-327  337  201  61  20  -409  -113  119  -179  -160  -15  564  96  -15  -74  -248  49  458  330  47  -56  66  141  212  155  145  166  94  94  -481  -41  68  -67  -459  468
J
273  175  -132  408  176  -427  106  143  -103  6  -330  234  -179  -68  12  376  24  -19  66  48  -137  -72  45  184  57  -55  15  48  -132  27  -8  158  23  -461  -521
P
-59  -18  -47  115  62  92  67  148  -121  -38  -42  -59  -104  6  -38  42  2  -24  270  19  -115  -61  -116  315  35  -8  107  103  41  106  147  7  13  50  -200
X
37  -12  108  -44  -133  -115  -231  61  103  -23  -124  141  -17  -119  -85  70  201  -132  -105  86  115  30  167  72  36  -100  102  -168  36  -61  -119  97  176  68  -231
P
329  237  252  220  105  117  23  -34  109  -309  -364  193  61  98  -138  -196  177  178  -28  101  -143  118  58  170  22  -245  31  -70  110  -317  -6  107  119  -225  317
U
12  -50  128  -51  -101  -85  -205  61  127  -19  -70  124  -23  -123  -79  53  151  -132  -55  65  137  59  169  42  8  -92  76  -142  53  -108  -132  129  160  21  -175
P
-7  -18  163  -93  -129  -31  -208  49  65  -36  -87  116  8  -84  -89  32  237  -87  -98  74  103  7  163  49  -9  -82  167  -131  20  -87  -52  86  164  89  -171
U
126  -91  -74  108  -8  -63  95  118  104  1  -232  -68  -91  -146  -6  257  187  -192  -34  112  37  -90  -80  189  61  -17  65  -135  -351  126  -26  137  219  98  -355
D
213  303  549  114  490  41  444  96  -312  -41  -203  261  -232  -187  -208  164  -64  -47  258  108  -273  145  -139  187  -180  -114  80  -71  -99  -758  -347  530  304  -728  170
J
24  111  244  -121  285  -77  466  -114  -97  24  249  171  -178  -79  105  -272  -92  190  250  -137  -87  132  -42  43  -592  -53  170  165  43  -623  -43  588  114  -157  181
Y
-73  -52  16  25  -12  224  60  247  4  -70  -4  -100  -15  -81  11  -87  -52  -123  92  7  -2  -6  -118  275  28  -87  6  165  67  -17  83  -49  -59  122  -73
L
-169  289  365  14  7  -102  72  -350  -13  86  23  -50  -120  211  437  287  58  420  -62  -99  -129  -42  239  -29  -148  -220  164  -83  381  11  31  436  -389  -291  201
J
121  67  33  74  32  -368  55  203  -191  -244  -114  357  -94  -188  -38  113  207  148  82  -35  -126  -162  -14  343  41  -74  137  173  -90  -50  114  -84  -28  133  -170
U
-65  -49  10  -31  0  103  212  -28  -52  -70  115  -224  187  143  -267  -19  -36  -91  -164  -127  36  25  22  -367  -35  -42  -443  192  83  -158  21  -51  -181  -346  256
L
-54  -45  114  -57  -120  -53  -228  58  124  -17  -88  134  -21  -95  -82  95  221  -88  -89  98  122  28  160  70  -9  -65  100  -158  -14  -55  -82  115  206  117  -241
U
111  39  33  82  66  -47  49  210  -128  -34  -119  -76  -82  12  -87  133  -24  142  183  61  -71  -125  -104  215  36  56  70  32  33  131  -11  1  -70  -122  -115
U
152  -26  298  -36  287  -173  80  98  -297  -109  137  164  -110  -305  -244  133  -96  154  329  7  -239  68  -20  -135  -133  62  -47  443  -245  -714  115  352  52  -305  127
J
-97  -153  -545  188  273  -134  -115  83  151  417  85  143  -34  66  -104  307  82  151  320  -20  106  -28  -67  -298  345  465  276  -246  -77  463  142  -689  375  188  -367
W
-216  90  -215  79  -41  171  37  -162  159  137  62  155  98  88  142  -71  -97  -139  -179  55  -82  124  -82  17  -92  5  -167  -192  186  152  -137  -136  94  178  -133
J
69  45  97  55  278  -230  -212  -109  -360  313  172  499  -111  -179  -212  -25  -160  413  408  130  -180  -55  -27  87  33  202  401  -41  -22  -189  -138  197  66  -113  88
W
-176  163  -6  58  7  -414  -74  -68  -899  202  21  363  -58  -216  -271  -43  -348  303  492  -26  -262  -204  -68  133  181  29  396  142  -259  -206  143  -170  -48  -172  -166
J
-187  22  -200  94  11  148  60  -128  233  103  86  108  109  55  129  -73  -90  -181  -184  58  -73  187  -78  9  -107  -19  -222  -154  193  118  -111  -101  159  173  -139
P
19  -145  47  -15  81  -179  -38  101  -111  255  24  -43  -204  -99  -109  310  -181  169  417  -4  3  -70  -19  -109  -4  -37  98  -330  -137  159  -280  -243  141  -220  -153
D
137  -98  72  56  232  -488  -66  333  28  -148  6  127  -246  -184  93  358  129  383  428  72  -74  -96  -44  405  -261  -13  252  10  73  148  229  34  -151  -101  -151
X
90  -104  103  3  51  -96  84  276  341  -100  -153  164  -203  -287  202  52  263  -305  -23  4  65  25  119  293  -53  -116  -7  129  -147  -271  -59  239  278  94  -435
D
21  130  344  -220  94  -316  267  -351  -254  -21  -52  -67  9  29  98  -26  5  369  53  3  -138  35  351  6  -147  -240  -28  5  163  -238  -153  140  -429  -744  433
L
-28  -84  -11  -9  156  -559  -13  421  -178  -33  -122  76  -316  -164  -81  543  243  40  329  -27  -112  -137  69  352  18  -56  159  62  124  216  186  -185  -109  -106  -591
D
-151  -301  83  -396  -240  -423  -358  -120  126  81  190  -71  -3  41  -173  -113  207  586  287  -22  179  -21  194  54  -186  176  106  -208  9  59  184  97  -41  134  248
Z
-2  29  23  43  63  83  135  215  -69  -14  6  -95  -76  -40  82  51  -122  25  215  1  -88  58  -90  237  -27  59  -3  140  25  -48  -1  13  -139  -69  -9
J
-6  -11  172  8  -88  11  -172  89  135  -70  -113  165  -29  -122  -60  95  176  -152  -43  88  93  56  119  122  -44  -143  72  -164  43  -154  -97  148  179  61  -198
J
-163  61  465  78  272  160  272  -16  -223  9  36  371  -195  -257  56  -59  -126  -282  221  -115  45  -208  54  73  63  -386  348  60  85  -543  -296  405  176  -709  97
Y
29  -36  145  -56  -100  -118  -222  82  130  -84  -100  156  -22  -138  -31  60  214  -104  -58  82  129  24  153  60  -21  -109  118  -158  11  -98  -86  147  189  68  -196
Z
-216  31  -238  16  -51  78  29  -163  173  146  86  76  131  86  145  -51  -43  -82  -210  60  -67  162  -29  -41  -86  18  -140  -179  186  208  -77  -186  65  228  -172
L
12  -52  40  44  468  -105  254  116  166  -70  241  136  -164  -273  223  106  -219  117  278  5  -67  315  9  49  -201  110  -207  184  164  -403  109  107  -99  -72  73
X
-71  91  38  30  -133  -185  -89  -115  -131  97  -197  238  -206  54  -28  -193  150  -109  18  -143  184  -309  159  282  111  -172  313  38  108  32  43  148  81  12  -351
P
-15  64  -43  152  125  201  129  243  13  -42  -53  -17  -76  38  50  21  -128  -61  183  33  -29  7  -139  282  -19  43  -79  39  183  57  -43  -85  -32  -59  -98
W
-203  62  -219  60  17  75  55  -152  73  98  51  135  108  55  106  -32  -66  -158  -176  83  -153  125  -59  15  -63  2  -171  -172  193  192  -121  -160  128  127  -220
X
29  -22  163  -40  -78  -57  -213  100  104  -21  -99  136  -48  -135  -61  125  170  -99  -49  101  32  31  116  63  -33  -79  69  -137  19  -128  -90  159  167  37  -180
D
255  201  -71  52  160  -506  -20  -56  -334  231  -135  138  -221  86  -267  287  146  159  142  21  -106  -321  56  -123  200  139  249  -128  73  287  -120  42  -168  -363  -352
W
248  34  -35  -57  29  -462  -26  236  -328  -120  -301  132  -105  -235  -216  118  198  -39  32  -39  -57  -174  99  163  322  -44  257  66  -63  -3  139  -214  -6  -31  -424
X
-21  17  -83  162  41  94  137  308  -38  -78  -51  -63  -107  11  13  26  -115  -80  218  -31  -19  -35  -164  383  -35  -21  -44  137  130  102  49  -39  -91  -53  -150
P
-215  36  -196  46  -25  155  38  -184  155  135  113  78  111  93  141  -86  -61  -118  -184  66  -84  124  -53  -25  -91  6  -172  -153  191  142  -86  -117  124  199  -115
Y
136  167  95  94  22  -341  -139  223  -361  108  71  88  -216  13  -177  176  -238  509  513  -29  -174  -225  -146  16  -43  58  117  -76  12  145  -36  -192  -222  -241  -19
U
175  38  -26  -146  50  -229  -49  199  -212  113  22  -5  -256  -136  -65  -97  -72  382  544  -30  -47  -110  -172  193  -35  137  419  -116  -130  71  121  -202  17  180  -29
Z
-9  -10  183  -59  -123  -70  -225  73  99  -58  -78  132  -19  -126  -59  46  210  -95  -84  97  109  14  161  72  -2  -129  98  -152  46  -143  -85  148  170  82  -165
Y
-357  139  -311  104  -27  -655  -302  -131  -329  220  -146  406  -163  37  -95  141  -225  156  219  16  93  -132  128  -59  231  46  166  -287  32  333  -163  -393  177  -8  -576
X
203  -413  202  -197  129  -535  -103  675  204  -130  -29  -222  -250  -187  -37  480  138  38  338  42  169  30  -78  396  -417  41  4  -213  131  256  121  -321  3  120  -396
D
-228  65  -230  38  -19  167  42  -198  176  157  97  75  131  120  144  -126  -70  -117  -236  58  -69  135  -56  -59  -81  10  -196  -171  208  152  -96  -172  138  203  -87
Y
-109  22  13  253  51  -201  18  383  41  -173  -186  41  -344  -41  -122  475  62  -194  416  60  104  30  89  280  62  -127  -259  -120  60  85  -186  4  101  -115  -623
Z
290  99  236  107  -126  79  -32  -208  88  -22  -23  -363  67  216  46  474  41  10  -256  104  -134  9  50  -448  -321  -183  -322  -268  70  192  -163  288  -138  -281  -50
Z
-16  144  -171  307  230  -456  -205  149  -56  68  -151  458  -142  -283  -94  400  -137  395  416  262  -194  138  -15  127  168  -70  -26  -421  -177  75  -207  -324  190  -190  -210
Z
178  -439  89  -12  247  7  182  121  -21  22  94  -324  -104  -53  -105  140  -269  143  411  -111  -54  72  -35  32  -212  -250  29  -29  67  90  -79  -14  -68  -316  24
X
35  22  460  -347  109  124  118  -324  -137  138  414  -109  181  65  -142  -157  -71  177  3  5  -248  452  86  -504  -519  87  -19  -6  90  -649  -83  388  -18  -310  622
L
-40  -88  -59  14  85  -183  165  42  -10  -6  -56  -94  -44  30  -63  179  192  98  64  -32  -167  -212  -125  117  -3  -2  -13  77  -81  189  267  -72  43  -113  -195
U
-158  -61  -320  75  147  -52  102  -182  82  353  18  32  -89  87  -109  163  42  -257  -109  -39  102  9  28  -206  128  155  -188  -74  -71  183  -122  -137  282  31  -379
P
-32  -11  72  91  67  123  68  226  10  -29  41  -6  -97  -44  -18  58  -72  -43  195  26  -5  -34  -119  214  -98  -14  0  79  139  -37  13  131  -45  -68  -128
L
170  101  263  187  92  -385  113  498  44  -380  -180  274  -330  -160  -200  320  280  22  382  79  -66  -139  -139  602  -315  -92  -139  -97  167  -180  109  400  108  -125  -512
Z
-8  126  -30  127  81  117  118  189  -132  -31  -84  15  -84  -46  23  -21  -65  -42  141  57  -74  -41  -122  315  83  -5  52  92  80  -9  5  -16  -23  21  -111
Y
68  48  -41  -20  150  -177  117  83  -63  -23  -95  126  -246  -187  159  196  104  -38  38  -22  -36  44  62  253  -86  39  204  145  -129  -143  100  291  -11  -58  -215
X
231  88  21  17  -69  -448  -102  56  -149  -183  -435  23  -247  -134  -160  291  167  -31  -1  54  66  -236  191  59  264  -279  114  -53  -135  112  -62  31  -127  -221  -402
L
78  -76  -140  35  -41  -322  -177  253  59  -62  -156  87  -55  -180  -51  171  186  -87  -44  56  88  -129  -3  97  274  107  56  6  -225  171  62  -173  118  201  -355
X
143  193  210  90  46  130  97  297  268  -228  16  525  184  -261  329  -317  -61  -238  -204  0  -152  234  -143  104  -360  -2  77  44  115  -658  25  152  288  -189  123
D
-56  185  259  -19  127  62  -72  -177  -69  -59  344  192  -20  37  15  -17  -77  438  277  -79  -225  -24  163  -359  108  -162  97  216  319  -222  -194  233  -572  -585  815
J
-70  -21  -12  111  178  -33  163  251  -85  9  -31  -30  -160  -27  -37  100  -16  -6  262  17  -61  -31  -93  362  5  -34  45  86  158  52  9  57  7  -13  -267
Y
-68  112  190  -109  -194  -277  -58  54  -245  -219  -182  150  -218  -144  -233  -79  -63  -292  241  -69  130  51  216  8  45  -288  164  -110  1  -367  -150  194  62  -268  -304
P
-225  51  -238  70  16  239  56  -179  229  161  90  111  108  89  146  -52  -87  -198  -233  64  -116  180  -83  -90  -91  27  -238  -166  191  127  -126  -112  155  185  -103
D
-86  -78  43  -219  -234  -155  -459  42  -59  275  447  213  -117  -207  22  -106  3  473  548  27  -155  -71  1  -24  -53  289  536  -26  -185  -36  171  141  -91  193  70
U
-94  0  -156  265  352  -108  135  325  -206  150  228  75  -102  -118  -166  283  -418  161  573  -51  -140  93  -176  -232  276  270  -108  49  113  -96  14  -314  30  -213  -193
Y
-68  -310  24  -13  166  -130  110  125  -36  75  -184  -128  -132  -168  -155  134  -205  -305  245  95  58  266  84  113  45  -64  -288  -81  -367  -155  -254  -334  450  -74  -449
U
-14  -13  -1  141  92  140  138  331  -14  -123  -167  -120  -61  0  -25  110  -84  -113  133  40  -46  -10  -168  354  -13  -59  -128  48  151  77  34  -115  -10  -63  -138
D
